Each row is followed by its band, which names the range that a hidden value of the row falls in. A new part has a new value, new ranges and new names.
[ -62  188 -101  134  -30   32  -96   13   30   19  136 -242  170  -74
  -24  172  -40 -193  -13  -49 -162 -189  206  -22 -294 -261   49  232
 -305 -113  315 -119 -123  213   17   19  128   -4   52  141  400] => zuri
[-135   20  176    1   -8  -75   91   38   87  -97  118  302   70 -102
 -232 -259  -94 -350    9  196 -232  -68 -105   26  102  148   10  476
  199   46  -74 -123   90   92    0 -147    0  -63 -174 -206  194] => vume
[ -37   94   97   55  -10   34  218  188  -12 -159   71  286  166   46
 -250  -29   49 -229  200  285 -246 -153 -152 -189  182  -41  -27  167
  178   58  -58   25 -119  -23  -81  -65 -165 -188  -99   57   76] => vid
[ -67 -181   19 -159   85 -122  -20 -118  -26   65    0 -138  218 -293
   94 -189  -30   43 -135  -52  -81  289   26   38  -67  133   52 -160
 -114  -49  -22  -56  103   90   10 -200   43  133 -118 -195 -119] => vume
[  69  308  179   83  -90   62   72  158  -41  -95  -27  162  121  -79
 -230 -132   80 -213  145  332 -166 -240  -90 -299  -89 -127  -26  301
  196  160 -103   -6  -73   55 -161 -130  -12 -208  -63   74  278] => fugu
[  -3  127  120  199   56  319   71  157   72   75   24 -217 -254  -63
 -105  345  -90  -63   19   26   78 -366  -26 -209 -149  -70  108  198
  206   63   20   25  150  143   64   12   19  -30  134   73  203] => vid
[  77  271  278   52 -208  -38   89 -121  -63 -105   26  256  336  -67
 -135 -150  111 -201  -60  234 -253 -132 -181 -100 -174  -85   34  396
   80  160 -119 -139   52  271  -52 -321  -68 -222 -196   14  547] => zesa
[-286    1    6 -143   19  -16  110   25  137  -38   65  291   25  -37
 -105 -233  -67 -249  182   66  -43  -32 -249  -37  187  123  138  338
  227  179 -242   -2   99   -8   94 -153  -88  -97 -260 -358  -78] => vid
[-202  -94 -300   46  101   21   33  233   32   66   33 -155   61  -48
 -131  101  167   -3  128  -60 -189  150   23   55  -28    7 -161 -297
  -74 -125  150  148  -34  -27   75    2   55   65  151  141 -269] => sisad
[ -31  -10  -34   19  241   60  173  288  -45  -31  -55    2  110   49
  -36  230   40 -177  -72  224 -224  188  161   -2  -26   27 -103    2
  285  -27  243  118  -57 -126  -17   53  110  -69  223  183  105] => vid
[-288   66  -34  232   53  200   81  415  215 -175  216   26 -235   80
 -495  182  -71 -310  286   82 -240 -412  -45 -211  161   42  -39  223
  184  -85   -3   46   50   20   84  117  -64  -24  -11    6 -167] => zuri
[ 173 -173  -74  -49  188  -51  115 -226  -74   40 -192 -237  326 -167
  427  370   55  -11 -124  -87   13  167  196  -42 -247 -145  271 -348
 -230  -63  241 -233 -188  -22  254  112  -67  -24  -16  114  202] => vid
[ -56    1  174  123  -66   56  -53  168  -40  -84  174 -220   48 -384
 -189   84 -189 -126  -33  111 -265 -381   98 -202  -72 -107   93   50
 -251 -267   37  -75   42  248 -186  -31   17  139 -136  -45  202] => vume
[ -32 -295   17   45  210    5   83   82   70  -34   35 -193  -45 -192
  -98  104  -67  -21    1  -39  -86   62   89 -105   83  203   58 -294
   -9 -145   45  -80   70  -15  144   50  -76  136  -21  -73 -357] => nafod
[  80  250  -53  188   23  229   24    2  123   26   51 -255  -48  249
 -184  248  193  102  168 -129  142 -166  -61 -318 -201 -123    9  -31
   42  266   19   73    5   96  182  -82 -109 -158  112  189 -148] => fugu
[  25   43  112  174    3   84  -30  370  -55 -109   30 -183 -137 -137
 -271  239 -139 -201  -49  221 -209 -418  205 -239 -100  -50   61  113
    3 -164   91    9   17   96  -65    8   34   -7   51   69  196] => zesa
[ -16  -82  218   17  -66  110  -57 -116  100 -130   63 -269   14 -204
 -133   55  -77  113   20 -175   37 -292 -121 -368  -51   16  235 -194
 -169   -7 -292 -138  147  196  129 -163 -248  111 -325 -216 -220] => fugu
[ -22 -169  -25   18  208   69  130   83    9 -101   34 -245  112 -105
  115  457 -121  -88   23  -18  -85 -123  177 -223   10  -86  285 -265
 -155 -145  147  -70  -90  -18  135  174 -134   19  -94  -17  -63] => zesa
[-142   49   74  100 -135   51  -95   13  123 -109  109 -163   32 -171
 -284  -19   68  -24   75 -115 -156 -252 -118 -219 -138   14   63  -56
 -149  -26 -203  -80  176  248  120 -177  -99   59 -236 -122 -119] => fugu
[  94 -128  109  195   50  231  108  -60   93  -46   48 -235  -53   15
 -126  287  -34   91   48 -162   51 -230  -67 -196    8  -28   48 -179
  -47  -88   36 -159  -40   97  197   19 -247   68   45  181  -88] => zuri
[  11 -295  187  110  148  251  185  133  102   47   44  -41 -429  -56
 -199  109 -303  -21   82    7  204 -324 -141 -138  327  212  102  101
  294  -41 -104  -52   88  -33  117   12 -230   89   75 -101 -226] => zesa
[-105 -222  -24 -132  172  -43   76  -90   36  145   72   67   55  -83
  133 -162 -270 -178 -122  -24   39  183   56  298  142   68    3  354
   39  -81  234 -105 -108  -39    9  -42   69  115   96 -119  194] => sisad
[ -13    3  -93  -65   55  -84  192 -168  -35   98  101  191  358   26
  115 -137   24 -126   94   59  -70  214  -84  142   93  -92  -11  186
  -80   69  204  -66 -218   33  -21 -100  -64 -126   10   61  188] => vid
[-373  -35   16  -30  110   14   86  146  231 -122  309  275  -11  172
 -331 -208 -238 -394   80   41 -207  -10  -59  146  314  165  -89  615
  233  -17   78  -18   16   -6   26  -59    0   23  -67 -218  -16] => zuri
[ -43 -213  107   87  224  157  109  109   28 -111   51 -258  100 -261
  115  455 -261 -193 -109    4 -192 -179  250  -74  -15 -146  149  -86
 -112 -367  300 -196 -155   -2   23  291  -14  196   27  112  264] => Ter
[-146  -27 -138   -1  252  180  172  104  133  213   83   19 -171   65
  -42  -78  -99  -79  218    4  180  138  -87   38  196   93  -82  228
  323  151  129  110  -34 -121   19   32   49  -20  245  -11 -221] => Ter
[-122 -220  -29  -53  107 -154  198  -18  -94  176   47  183  225 -467
  121 -247  -82 -221   -3  200 -260  283  -33  284  101  143  -27   82
    6 -185  165 -124   22  100 -105  -55  127   60   11  -79  193] => zesa
[  20  -37  220   70   26  174    3  109   96 -112    2 -162 -190    8
 -303   26  -76   53    5  -11   50 -217  -82 -336   25  164   52  -21
  208   76 -233  -18  174   59  107 -173 -163   30  -70  -93 -262] => zuri
[ 114  -87   80   -3  -52 -167   12 -101  -43 -182  -34  -48  299 -249
  -30  -28   48  -96   75   60 -177 -152   41 -285  -63  -72  218 -243
 -331  -82  -83 -245 -150   70   88  -48 -213  -41 -333  -78  -28] => nafod
[ 160 -101   81   12  -35 -159  163 -255  -50  -25  -59  222  284 -115
  102  -81    1 -217   11   98  -83  -40  -55   38   -1  -39  166  151
 -125    4   70 -337 -196   74  166  -76 -186 -146 -152   10  346] => zesa
[  10   37 -154   -4  132   40  -84   96   25  -17  -31 -340   95   92
   -1  216   44   14  -23  -96    9   28  234 -163 -200 -130   29 -157
 -137    8  193   48 -142  -51  107    6   28    6  104  109  -96] => fugu
[-209  -35 -213 -121  117 -125  106  -50   48  140   36  208  260  -16
   56 -261  104 -190   31   20 -152  436  -63  325   17   69 -163  206
   97   60  183   13  -66  -37   47 -114  143  -31   91  -17   76] => vume
[-172  -89  -85  -68  119  -69   55   59  -87   56   -6 -124  380 -447
  172    1   22 -126  -82   88 -365  308  132  125 -166  -44  -40 -189
 -133 -263  214  -65  -12   91 -114   11  213  141    8   51  199] => zuri
[ -18 -329    3  -52   97 -139  130    8 -113  -45  -94   20  316 -336
  135   63  -24 -146 -145   93 -319  180  100  163    4   30   16 -246
 -136 -325  171 -191 -125   -2   51   21  -27  119  -37   69  195] => zesa
[  79  196  -27   74  -83  -47 -140  -54  -24   18   11 -267  148 -193
    3   54   35  -90   12   -3  -49 -228  156 -220 -356 -213  174   64
 -331   26   86 -124  -61  204   30  -80   60  -63  -99    2  242] => nafod
[-373 -119 -312  -92  132 -143  -67  143  130    7  237  -69  150   73
 -181 -129    3 -146   14 -136 -250  304  115  232   68  118 -155   39
 -152 -112  219  127    7    8   68  -92  128  120   26 -124 -292] => vume
[-293  -83 -382   25  228   59  252  140   95  342   54  301  -45    6
   63 -131    1 -320  215   68  -48  310 -101  528  184   23 -278  420
  296  -27  410   65 -184 -156   32  138  230  -21  429  176  191] => sisad
[ 153 -104  140  129   43  255  179   -1   57   25 -143   18 -183  152
 -118  177   24   56   19  -32  179 -184 -204  -94   61   29  -38   26
  316  100  -68  -68  -51  -59  220  -70 -243  -51  174  203   39] => vid
[-288  259 -189 -119  -38 -183 -136   75   86   79   56  155  192   63
 -215 -471  203 -228  -25   64 -225  373  -18  216 -218  125 -245  437
  164  229   26  131  145   91    6 -355  307 -100   36 -138   64] => fugu
[ 236 -101  196  101  107  103   43  -31  -33   31 -176 -298  -83 -331
   62  166  -54   39  -53   49   96 -157   95 -316 -192   44  204 -225
   36  -15  -45 -203   62   65  118   11  -62   31   -5   20    4] => Ter
[-129 -211   52    1  289  138  317   54  101  122   93  179  -72   12
  -30   -2 -127 -135   16   77  -10  258 -132  184  285  255  -90  206
  448   41  123   27   92  -72   57    2   -7   19  186  -27  -83] => vid
[-176 -120 -155  -27  125  -52   24  105  -28  120   11 -167  166 -446
   85  -37   15  -93   52   39 -218  183   92   57  -99    3  -11 -214
 -142 -200  145  -18   11   58  -61   42  174  140   19  -25  -40] => fugu
[  53 -114 -119   80  172    6  109  141   19  -18 -118 -124  -24  -64
  -26  235   98  -89  111   53  -47  -20  104 -179  -57   42  101 -270
   30   -8   81  -46  -65 -101  214  110  -64  -71   46   76 -189] => sisad
[-161 -167 -115  -35  151  -59   36  -54   30  226  118 -164   98 -367
   56 -195  -36   -3    2  -64  -85  330   23  164  -29  166  -52  -94
  -86  -96  144  -25  141  142  -22  -90  167  162   61 -114 -173] => fugu
[ -95  210  -30   81    0   54  -44  302  105 -237  -35  -56  -59  137
 -285  248   95 -248  139  110 -149 -360   76 -392 -153  -77  159   90
   92  133 -115   54   12  -33  179    5  -61 -186 -154  -61  -42] => sisad
[ 252    7  376   67  182  223  218 -233  117  -92  108  -36  -14  186
   16  206 -264  -59  -15    1  264 -237  -27 -335  137  -24  273  319
  193  225   23 -211  -90   16  114   11 -296 -116  -74  -48  103] => fugu
[  64 -142   68  134  196  190   97   28  142  -24   17 -225 -161  103
 -138  260  -33   38   -1 -126  105  -65   28 -168   18  112   29 -118
  150   32   60  -57   39  -24  243   37 -141   44  117   76 -249] => fugu
[  47 -141    0   61   85   89   68   37    6   16 -233 -153   56 -176
    4  158  214   66  -63  -41  -89  124  -42  -44 -200   50  -80 -377
  128  -58  -25  -66   37  -31  202  -29  -21   70  106  186  -46] => nafod

Next part:
[ 207   41  120 -101    0   13 -126  -46  -95   91   51   77  126   89
 -198   46 -238 -166  -30  -70   51  243   12  122   65  -73 -114  -10
  -60  117  141   55  364  -34 -151  -12  -38 -396 -191  107 -108] => fite
[-147   17  -53 -131 -102   53 -140  150   54 -171    6  -81 -127  196
   72   65 -148  -18 -177  151  115  232  -11 -172  -46   82 -116  169
  -53   47  -87 -273   49 -401   23  -54 -106  -20  -74  -97  -54] => Sok
[   2  135  531 -179 -233 -535   87 -391    1 -154  355  -55 -124  -60
 -104   45   11 -379    1  257   10  233 -634  -70  470  275  290   67
 -253  -15   88  -27  103    2   -1  -57  160  277   61 -193  270] => Kozof
[  73   52  246   81  216 -311   48 -208   56  121   23   73   44   72
  -38 -203 -208 -319   57  108  107  133  -70  171   94  147  131  -12
    9  -23  -25   92  326  -29   35   77    3  299  -43 -278  -87] => ved
[ 319   32   95 -147   42  406 -146  -53  -97  -33  -52  169  141  -10
 -149 -250 -320 -237   19 -140  185  338  196   40  186 -173  -73   79
  -19  149   99  147  333  134  -93  126 -195 -235 -212  112 -268] => Sok
[ 111   90   -4  -83  -70  258  -47   47 -295  -15   80   14  290    6
  -70   -8  -65  -14  -39 -143    0  162   21  -54  101 -122 -107   62
   16  126   93  219  279   -6 -175  -10  -40 -150 -260  -32  134] => ved
[-268 -359  -83   23  166  104  128 -272  347   -2 -236  250 -265  113
  -22 -127 -309    1  276   95  -52  257  111 -224 -125  -20 -137   40
   98 -192  -61 -292 -120 -317  189   47   24   12  -24  -95 -123] => bev
[  59   72  -33    5    7  -45   -4   30 -103   91  -37   36  308   87
 -268   19   16  157 -128  -79  -31   -1 -163  110   87   44  -40  -46
   21   47  140  162  153   20 -161  -22  -98 -142 -181    5  205] => fita
[ 174  193  148 -145 -237  -47 -194  159  -83 -389  181 -251 -264   32
   98   22 -101 -166 -351  304  349  319 -186 -252  218  300   -1  240
  -35  201  -45 -215  -35 -232   46  -57 -137  136   11   29 -188] => Kozof
[ 258  165  -84  -32 -121  -13 -239  156   37 -411 -123 -252 -146   83
  -99 -229   63  229 -597  219  423   41 -169 -121  265  456  108  173
   55  225 -113  -48 -333   73   79   38 -505  331  129    5 -238] => nisap
[-201   22 -393  -59   61   96  215  -38 -233  288  -95  149  331   78
 -104 -284  125  187 -151 -238  -10 -292  111   99 -148 -206 -101  -38
  -28 -163  166  136  299 -124 -100  -94 -252   99    7 -297  380] => fita
[-143  -39  -48  163   46  -26  -17  199   87 -126 -182  -56 -182   17
   87   75  -87  206  -44  213  153  147  -71 -118 -184  146 -167  -13
  -77  -66 -196 -191 -130 -125   98  107  -25   81    4 -128 -151] => gezi
[ 269  128  372  158 -282 -728   37 -383  148 -193  360 -226   85 -111
 -238   81  158   34 -173  243   80  -39 -721 -162  517  388  413  -79
 -179 -162  207  157 -168    6  -90   27 -108  133  123   21  309] => kis
[-144 -133 -221   16   69  147  -15  120  226  -49 -262   19  -99  123
  -15  -80 -158  229  -16   86   96   54   57 -140 -199 -144 -120  -15
 -183 -119 -117 -202  -25 -224   79  140 -131  -33   36 -139  -73] => kis
[  40  -48 -137   36  -53  111  -34   81  269 -228 -188  -41   -5   -6
 -113  -58  -21  213  -87  208  162  231 -133 -213  193  156   27   86
  154  -34   67 -128 -224  -67  137   97 -227  149   -7   80  -49] => Sok
[ 451   -4 -193  107 -158  181 -239  171  -84    0 -108  -16  430 -167
  -88  285   13  133  110 -184   55  538  115  151  233 -114  -46  -88
  287  127  195  190  176  299 -115   93 -218 -463 -204  171 -279] => gezi
[ 345   30  -63  -29   65   64  -40  203 -237  148  -35   37  265   42
 -173  108 -158  -38   48 -172    6  263   13  179   35 -148 -107  -67
  144  203  119  113  330   -7 -191  -31   86 -378 -282   33  -60] => gezi
[-157 -248 -226 -123   57  183   29    9  194  -74 -140  105 -115  199
  -35 -139 -184   64  -30   -1   18  201  136 -232  -49   -3  -88  168
  220  -85  -78 -272 -140 -438  114  -91 -202   22 -107 -153  -48] => bev
[  37  168  145   17   23  229   45  161 -218  -18  -25   86  224  -58
 -254 -190  -51  183 -180  -63  141 -139 -189  -12   10  -59 -134  -43
 -327  -48   20  238  117  154 -196  145 -142 -125 -205   37  195] => Kozof
[ -48 -388 -149  -97  -11  180   98 -116  264 -135  -67  116 -162   57
  -65  -85 -186   78  139  -21  -46  298   54 -394   64  -78  -23  135
  240 -183  -61 -243 -300 -383  144  -65 -150  -75 -110 -111  -43] => Kozof
[ 215   82   21   46 -159 -107 -168 -210   25   -6  -70    9  213  -54
 -186  112   -5   70    5  -15   49  220 -161  160  235   10   48 -135
 -165   77  217  153  208  296 -121  142 -125 -259   39  134  -61] => nisap
[  29   44  111  -11  -53 -110 -149   95  152 -260  -92 -169 -232   80
   -2   92 -122   47 -130  311  172  253 -227 -126   67  204   -9   59
 -145  128 -142 -180  -80  -64   96  104    6  117   41  -56 -167] => ved
[ 161   60   32   73  110 -129  143 -163 -118   85  -27   31  135  -56
 -109 -155  -35  -69   47   40   63   51 -137   63  143   56   60  -57
   82   51  137  191  218  111  -11   42   64  221  -21 -123  101] => fita
[-145  173 -124  -31   12  169  -37  483  254 -157 -366  -17   86   -1
 -187  -48   72  266 -233  337  269  205 -247   44  121  201  -67   83
   13    9   50 -197  -84  119  170  161 -244  303  -23   53   -5] => gezi
[-150 -215  -92   17  -44   69  -18   33  185 -188  -96  -35  -75   84
   58  170  -89  154  132  109  -87  342  -63 -287   13   53  -52   92
  170  -45 -140 -189 -206 -285  104    1   31   27 -137 -156    6] => Sok
[  34   35   63 -225   -7  183   31 -276 -129   48   35  212   55    3
  -42 -276 -195 -371   65  -72   95  274  103   39  197  -92  -18  118
    2   61  171   36  393    4  -10  -16  -87   69  -59  -89  -30] => bev
[ -16  159 -363  188   25 -164  -42  132 -158 -143 -280 -209   -8  119
  105  133  163  278 -211  264  114  147 -127   59   29  511  -94   37
  450  379   58  -76  -84  -25   80  -81  103  447   67  -36   -6] => Mabo
[-218  -42 -299 -110  -76 -215  204 -482 -370  259  179  141   46  124
  163 -191   41 -203  -40 -232  -70  -99  174   36  -91  -33  -54   40
   98  -82  193  -20  379 -386  -92 -309  -68  122  131 -381  273] => bev
[ -91  283  337   65 -245  -93  -64  344 -398 -119  411 -245  265  -38
  -50  191  116  261 -383  -21   72 -290 -382 -201 -124  -40 -124  -25
 -622 -201 -186  271  113 -140 -342   34 -137 -260 -261 -191  436] => fite
[ -95 -380 -256   97  166  100  164   37  112   49  -78  107  -68  102
  102   23 -222   44  240  -50  -94  303  236 -287 -178  -52 -153   92
  489 -163 -100 -221 -128 -553  122 -131   27  -34 -228 -219  -77] => gezi
[-338  180    5  -74   86  367  341  -80 -216  134   72  248  279  -19
 -171 -517  -56  -12 -130  -21  109 -346  -46 -200  -42 -161 -175   99
 -244 -264  280  193  346 -204 -111   34 -134  252 -148  -39  571] => nisap
[ -42   27 -310   47 -136 -198  114 -295 -108  170    0   41  195  -64
  -60 -213  214  193 -195 -146  103 -256  -10   71   10  -71   54 -118
 -173 -252  211  129  162   45  -56  -28 -409   65  274 -222  211] => fita
[-116 -151  -37   79  -42  172  -46 -242  -54 -288   37  -14 -273   56
  235 -122 -181  -17  -47   95  116  237  184 -424  -20  259 -149  211
  221   14 -157 -102 -211 -319  104  -53 -128  195  -47 -103 -189] => kis
[-189   -9 -291   32   38 -109  111 -241 -199  182 -120  111  222  123
  -60 -168  135  186 -119 -184  -72 -174   22  151  -50   75  -28  -52
   71  -27   71  140  138  -16  -86  -99 -175  176   46 -303  256] => nisap
[  -3  118  -67 -101 -164  -58  -87  116   24 -209  -31 -174 -108   26
   26  172   23   -7 -152  321  154  346 -191 -124  166  227  -64  134
  125  180  118 -211   42 -109  120  -59   15  167   41   46  -24] => fite
[ 200  275 -158   66 -152 -148 -139   25 -280 -279   46 -314 -223   33
  215  -12   31  -34 -406  318  378  148  -48 -134  101  460  -82  151
  195  361   98  -96   50 -141   54 -103  -59  351  185   59 -190] => ved
[ -24  182  208 -109 -124   96  -16  -64 -182  -62  138   24  117  -23
 -100 -170  -73  -47 -153  -21  130  -71 -182  -69   77 -121  -24   11
 -494  -67   28  158  268   33 -171  115 -127  -58  -56  -94  200] => Mabo
[ -71 -281  -46   16   60   81   14  -14  333 -187 -247   -3 -202    5
  -19  -27 -120  202  144  135   12  252  -75 -244    2  -46   24   10
  -42 -120 -258 -152 -283  -25  210  163  -73  137   25 -255 -142] => fita
[ -78  -26  -67   63   51   42  -24  356  135 -112 -126  -90   -1   65
   72  170 -109   81   49  221   70  338  -71 -132  -57   59  -95   76
  150    1 -111 -203    0 -269  105   52   64  102 -172 -133  -57] => Kozof
[ 310   17   30   11  105   10  -81  -96   95  100 -158  148  142   -6
 -222 -185 -214 -117   29  -49  180  221   37  228  155  -59   42  -82
  -33   35  144   87  279  189  -40  157 -198 -159  -37   63 -253] => bev
[ 117   56   41   56 -119 -155   11  -68 -195   40  140   18  190  -39
 -130   44   31   52 -119  -96   46   60 -153   23  115   99  -25  -38
    3  -52  126  124   90  -24 -164  -71 -149 -188 -108  -13  107] => gezi
[   6 -376  -25  -41  -87  187   32  -41  271 -245  -52  -34 -164 -106
   36   79 -104  159  240   45  -53  372  -34 -455   74 -198   20   61
   22 -214 -223 -124 -321 -116  189   94  -85  -45  -60 -236  -89] => fite
[ -97   98 -471   49  -32 -258  -10  144   -5   73 -288  -85  -97  133
   42   97  107  203 -233  198  185   77  -42  189 -135  232 -141  -48
  135  131  159 -319   97 -155   89 -101  -72  135  256  -44  -76] => gezi
[-213  311  -62  118  183    7  -14  237 -208  -20 -249  -79 -259   91
  176  -55 -142  -31 -219  421  345   41   25  105 -321  294 -380   28
 -109  251  -11 -181  339  -56  103   73  196  358  105    3 -173] => fite
[-107   56  -84  -18  -58  -23  -90   74   -4 -161  -60 -134 -144  133
  146  146 -110  -25  -52  252   86  292  -53 -139  -28  158 -123  108
   58  177  -19 -214  103 -273   69  -22  126  140  -10  -71  -56] => nisap
[ -16  105  106  -25 -102   89   27  -78 -178   55   99  118  130 -112
  -36  -77  -83 -109   -2  -48  123  112  -30    0   35 -117 -116  -19
 -256 -122  134   89  317   38 -112   64 -115 -153  -61  -23   54] => gezi
[ 283   13 -134  -48   19   60   43   10 -208  174   -4   84  222  -38
  -74    7 -124 -155  124 -144   38  282   83  128   84 -191  -66  -45
  167  111  234   79  404  -21 -105  -42   53 -221 -137   -6  -40] => gezi
[ -41  -76 -172  117   20   84  -84  156   75 -205 -186 -111  -55  102
   33    2  -39  314 -141  101  101   96  -16 -192  -69  155  -77   53
   81   27 -196  -76 -234 -152   55   66 -159  114  -55 -135  -86] => kis
[ 304   29  -49 -136  -14  483 -173   16 -156  -58 -180  144  229  -23
 -214 -133 -183   10   -1 -199  103  315  135   80  190 -170 -119   23
    8  240  111  200  221  297 -134  130 -177 -312 -217  166 -189] => Sok
[ 305   53   71   -9   28   44  -46 -193   25   33  -44   80  115  -68
 -137 -220 -188 -170   40  -13  188  184   13   80  198 -113   71  -50
 -126   27  168  152  318  176  -35  171 -147  -52   19   27 -162] => nisap
[  82  130  172 -238 -140  120  -34  -32 -275  -85  186   14  146   70
 -160  -40  -91 -124 -128  -81    3  123 -196  -76  203  -43  -28  108
 -151  152   86  116  231  -80 -203  -70   13 -145 -229  -24  234] => Sok
[-140   34  -28  -79 -110  -35  -27   45  191 -125  -89   24 -151   46
  -66   56  -86  -25  -99  289  167  314 -161 -100  106  207 -104  111
   32  -10  151 -324   -5 -191  124  -21  -86   46   38  122  -61] => gezi
[ -30 -426   27 -102   53  145    9   72  477 -197 -200   65 -149   92
 -196    4 -217  235  191   13 -104  288 -150 -321   52 -188   84   34
  -69 -210 -314 -216 -409 -199  137  137 -109 -146 -163 -231  -62] => bev
[  82  229  -61  207  136 -197  -46   -5 -145 -186 -257 -178 -397   -4
  165 -169  -45   26 -295  429  437   55  -57   60  -76  532 -143   14
   61  312  -75  -97    2  163  192   83   27  564  291  -34 -365] => fite
[-279 -289 -371   61  156  -93   87  112   90  162 -233   25  -15  246
   58  294  -85  217  193    7 -241  220  105  -30 -322  -38 -225  -30
  337   -9  -96 -265   20 -447   80 -154  213  -93 -143 -271   63] => fite
